Below is a small trained network, with its code and all its weights. Each question gives an input and a class and asks what happens when units are switched off, that is, made to give their printed mean instead of their output.

import numpy as np


def w(rows, s, z=0):
    codes = np.array(rows[::2]) - 128.0
    scale = np.full(codes.shape[1], s)
    scale[-1] = z or s
    return codes * scale


def f(y):
    return y / 2 * (1 + np.tanh(0.7978845608 * (y + 0.044715 * y**3)))


def log_softmax(a):
    a = a - a.max(-1, keepdims=True)
    return a - np.log(np.exp(a).sum(-1, keepdims=True))


def net(x, mask):
    res = np.array(x, float).reshape(1, 4) / 4 @ E
    y = f(res @ A[0][:, :-1].T + A[0][:, -1])
    res = res + np.where(mask, y, B[0][:, -1]) @ B[0][:, :-1]
    return log_softmax(res[-1] @ U[:, :-1].T + U[:, -1])


A, B = {}, {}
E = w([
[130,130,124],'x0',
[137,9,70],'x1',
[215,72,198],'x2',
[129,134,124],'x3',
],0.011)
A[0] = w([
[175,155,83,225],'N1',
[131,179,178,66],'N2',
[178,129,212,154],'N3',
[200,128,123,1],'N4',
[184,123,158,77],'N5',
[173,118,147,101],'N6',
[181,119,152,51],'N7',
[141,101,92,48],'N8',
[203,62,157,180],'N9',
[156,212,130,67],'N10',
[218,135,125,60],'N11',
[1,163,107,32],'N12',
[146,23,85,136],'N13',
[125,79,44,58],'N14',
[33,131,176,48],'N15',
[164,187,140,23],'N16',
],0.011,0.0044)
B[0] = w([
[90,162,143,164],'N1',
[243,33,140,169],'N2',
[80,110,80,208],'N3',
[163,49,90,132],'N4',
[115,37,53,157],'N5',
[104,107,36,150],'N6',
[113,51,102,147],'N7',
[254,55,163,139],'N8',
[78,167,98,237],'N9',
[134,71,164,178],'N10',
[100,46,57,152],'N11',
[191,41,38,209],'N12',
[160,152,201,254],'N13',
[170,59,171,195],'N14',
[162,3,111,141],'N15',
[206,40,137,147],'N16',
],0.0083,0.008)
U = w([
[195,96,183,66],'0',
[57,91,36,1],'1',
[74,136,131,243],'2',
[82,132,135,214],'3',
[5,191,177,40],'4',
],0.013,0.0088)

Each question gives the input, the list of numbers given to net, and the class t.
The units are the neurons (one row each of A and B). Each row of codes is followed by its name. A weight is (code - 128) times the scale printed after its matrix; where a second scale follows, it is the last column's (A, B and U).
mask holds one flag per neuron, in row order. A switched-off neuron (its flag False) gives its mean, the last column of its row in B, instead of its output. The means were averaged over made-up inputs and are rounded, as every weight is.
A unit's drop is (log p(t) with every unit on - log p(t) with that unit switched off) / (log p(t) with every unit on - log p(t) with every unit switched off).
The circuit of an input: a set's keep is (log p(t) with only the set's units on - log p(t) with every unit switched off) / (log p(t) with every unit on - log p(t) with every unit switched off). Starting from the 12 units with the biggest drops (on a tie, the unit counted first), units are removed one at a time, each time the one whose removal leaves the highest keep (on an exact tie, the one counted first), for as long as the keep stays at least 0.8.
units of the circuit, in order: the units of the circuit, biggest drop first
unit that matters most: the unit with the biggest drop
k most important neurons: the k neurons with the biggest drops, biggest first
drop when u is switched off: that unit's drop, to one decimal
input [3,5,-5,-1], class 0: units of the circuit, in order : N14, N9, N3
input [7,-6,6,-6], class 3: units of the circuit, in order : N3
input [7,5,8,-3], class 1: units of the circuit, in order : N9, N11
input [-4,-5,-1,-2], class 0: units of the circuit, in order : N2, N9
input [1,5,-2,5], class 0: units of the circuit, in order : N14, N13
input [6,-6,0,-5], class 0: 4 most important neurons : N2, N9, N16, N10
input [-4,-4,-7,4], class 1: 3 most important neurons : N12, N13, N15
input [2,2,1,0], class 4: 2 most important neurons : N12, N2
input [6,2,5,5], class 3: 2 most important neurons : N12, N13
input [4,-7,0,7], class 0: 2 most important neurons : N2, N16
input [-7,0,5,-1], class 3: 2 most important neurons : N12, N15
input [4,-5,-6,0], class 1: 2 most important neurons : N12, N13
input [-6,-2,4,-5], class 3: drop when N12 is switched off : 0.2
input [-1,7,8,0], class 1: unit that matters most : N9
input [7,5,-4,3], class 3: drop when N14 is switched off : -0.2
input [5,5,-1,-4], class 0: drop when N15 is switched off : -0.1
